Here is a tiny trained network, its code and every weight. The questions are about switching its units off for an input and a class, where a switched-off unit gives its printed mean instead of its output.

import numpy as np


def w(rows, s, z=0):
    codes = np.array(rows[::2]) - 128.0
    scale = np.full(codes.shape[1], s)
    scale[-1] = z or s
    return codes * scale


def f(y):
    return np.maximum(y, 0)


def log_softmax(a):
    a = a - a.max(-1, keepdims=True)
    return a - np.log(np.exp(a).sum(-1, keepdims=True))


def net(x, mask):
    res = np.array(x, float).reshape(1, 5) / 4 @ E
    y = f(res @ A[0][:, :-1].T + A[0][:, -1])
    res = res + np.where(mask, y, B[0][:, -1]) @ B[0][:, :-1]
    return log_softmax(res[-1] @ U[:, :-1].T + U[:, -1])


A, B = {}, {}
E = w([
[133,89,165,95,233,195,102,153,193],'x0',
[69,56,157,218,169,55,142,160,71],'x1',
[218,95,46,255,156,104,133,133,194],'x2',
[135,106,253,138,105,158,121,124,67],'x3',
[219,210,91,103,218,159,166,106,43],'x4',
],0.006)
A[0] = w([
[161,126,67,160,140,124,122,128,173,171],'neuron 1',
[116,144,216,66,185,147,124,120,48,189],'neuron 2',
[127,119,113,104,164,136,134,125,170,76],'neuron 3',
[195,145,107,122,150,141,133,112,106,137],'neuron 4',
[139,130,168,87,153,141,128,117,103,28],'neuron 5',
[198,197,18,73,151,122,140,119,34,199],'neuron 6',
[119,139,189,79,169,140,138,143,78,163],'neuron 7',
[97,146,146,143,45,102,137,123,42,166],'neuron 8',
[203,150,201,120,9,154,126,121,127,158],'neuron 9',
[133,115,150,153,130,121,143,123,96,28],'neuron 10',
[145,145,173,131,77,122,134,121,81,91],'neuron 11',
[140,168,56,103,151,132,129,135,81,164],'neuron 12',
[84,114,118,130,97,122,133,125,133,100],'neuron 13',
[245,142,135,153,205,154,135,130,82,140],'neuron 14',
[88,132,127,127,52,104,126,128,68,76],'neuron 15',
[150,117,123,126,159,135,123,125,134,145],'neuron 16',
[133,125,149,147,117,131,122,137,147,113],'neuron 17',
[125,122,84,139,124,118,121,117,185,5],'neuron 18',
[205,172,126,49,87,163,130,116,157,142],'neuron 19',
[160,119,156,203,133,129,120,132,119,175],'neuron 20',
[84,137,132,91,131,144,133,133,141,53],'neuron 21',
[151,142,123,98,112,145,125,131,135,130],'neuron 22',
[158,151,84,124,124,135,119,119,119,247],'neuron 23',
[162,100,146,243,157,113,129,131,114,96],'neuron 24',
],0.015,0.0022)
B[0] = w([
[106,166,72,115,154,154,214,100,113,199],'neuron 1',
[107,149,155,72,56,227,118,144,87,235],'neuron 2',
[132,123,178,114,125,166,114,149,102,157],'neuron 3',
[117,146,152,143,189,109,147,147,131,182],'neuron 4',
[91,170,100,118,112,123,101,121,158,166],'neuron 5',
[159,55,132,143,254,150,186,154,148,249],'neuron 6',
[125,160,137,98,75,191,126,120,84,202],'neuron 7',
[103,162,194,141,139,64,86,98,88,208],'neuron 8',
[175,68,104,87,97,114,119,62,55,194],'neuron 9',
[103,113,176,131,103,127,112,173,144,149],'neuron 10',
[146,84,200,117,121,109,125,151,108,171],'neuron 11',
[151,88,106,138,181,151,148,103,133,188],'neuron 12',
[132,169,161,155,143,112,136,135,128,158],'neuron 13',
[106,174,163,136,251,127,121,106,82,221],'neuron 14',
[110,202,137,148,141,74,123,89,102,188],'neuron 15',
[119,152,124,125,141,134,144,120,111,153],'neuron 16',
[147,127,122,103,139,122,145,130,108,144],'neuron 17',
[117,117,145,125,118,190,153,182,155,167],'neuron 18',
[130,119,48,138,58,133,122,152,204,210],'neuron 19',
[125,84,125,153,139,96,159,130,133,177],'neuron 20',
[148,121,140,141,119,85,90,126,132,157],'neuron 21',
[125,117,100,128,105,130,121,136,152,156],'neuron 22',
[115,136,110,157,124,121,181,112,136,178],'neuron 23',
[167,77,87,138,119,85,185,110,166,204],'neuron 24',
],0.028,0.013)
U = w([
[112,109,244,162,108,90,50,217,137,78],'0',
[111,190,223,75,110,143,20,90,17,182],'1',
[101,209,152,212,122,34,83,92,130,69],'2',
[166,105,73,74,3,154,7,151,167,2],'3',
[80,204,115,114,186,207,122,211,158,92],'4',
[137,96,56,98,59,191,172,163,162,151],'5',
[223,14,111,187,224,86,172,100,134,189],'6',
],0.0055,0.0019)

Each question gives the input, the list of numbers given to net, and the class t.
The units are the neurons (one row each of A and B). Each row of codes is followed by its name. A weight is (code - 128) times the scale printed after its matrix; where a second scale follows, it is the last column's (A, B and U).
mask holds one flag per neuron, in row order. A switched-off neuron (its flag False) gives its mean, the last column of its row in B, instead of its output. The means were averaged over made-up inputs and are rounded, as every weight is.
A unit's drop is (log p(t) with every unit on - log p(t) with that unit switched off) / (log p(t) with every unit on - log p(t) with every unit switched off).
The circuit of an input: a set's keep is (log p(t) with only the set's units on - log p(t) with every unit switched off) / (log p(t) with every unit on - log p(t) with every unit switched off). Starting from the 12 units with the biggest drops (on a tie, the unit counted first), units are removed one at a time, each time the one whose removal leaves the highest keep (on an exact tie, the one counted first), for as long as the keep stays at least 0.8.
circuit, biggest first: the units of the circuit, biggest drop first
most important unit: the unit with the biggest drop
top k neurons: the k neurons with the biggest drops, biggest first
drop of u: that unit's drop, to one decimal
input [-2,4,2,-1,-6], class 2: circuit, biggest first	(neuron 6; neuron 9)
input [-5,-6,7,-7,-8], class 5: circuit, biggest first	(neuron 14)
input [1,-7,5,8,-4], class 3: top 2 neurons	(neuron 6; neuron 14)
input [8,-6,6,-8,1], class 4: top 2 neurons	(neuron 18; neuron 24)
input [3,-4,6,-1,-2], class 4: top 2 neurons	(neuron 6; neuron 9)
input [6,2,0,2,6], class 4: top 2 neurons	(neuron 8; neuron 9)
input [-7,-8,-2,-3,-8], class 2: top 3 neurons	(neuron 15; neuron 2; neuron 8)
input [4,-3,0,7,7], class 4: top 4 neurons	(neuron 6; neuron 19; neuron 8; neuron 14)
input [0,-4,-3,1,6], class 4: top 3 neurons	(neuron 2; neuron 24; neuron 7)
input [7,-4,1,6,-1], class 1: top 2 neurons	(neuron 24; neuron 6)
input [-5,6,3,7,-6], class 2: top 3 neurons	(neuron 6; neuron 8; neuron 15)
input [7,-4,6,0,1], class 4: top 2 neurons	(neuron 6; neuron 9)
input [-4,2,-4,-2,-7], class 2: top 3 neurons	(neuron 2; neuron 7; neuron 15)
input [5,1,-8,-6,2], class 3: most important unit	neuron 14
input [0,0,-3,-6,-6], class 0: drop of neuron 11	-0.1
input [6,-8,1,4,6], class 4: drop of neuron 14	1.1
input [4,-3,0,-6,-6], class 4: drop of neuron 12	0.1
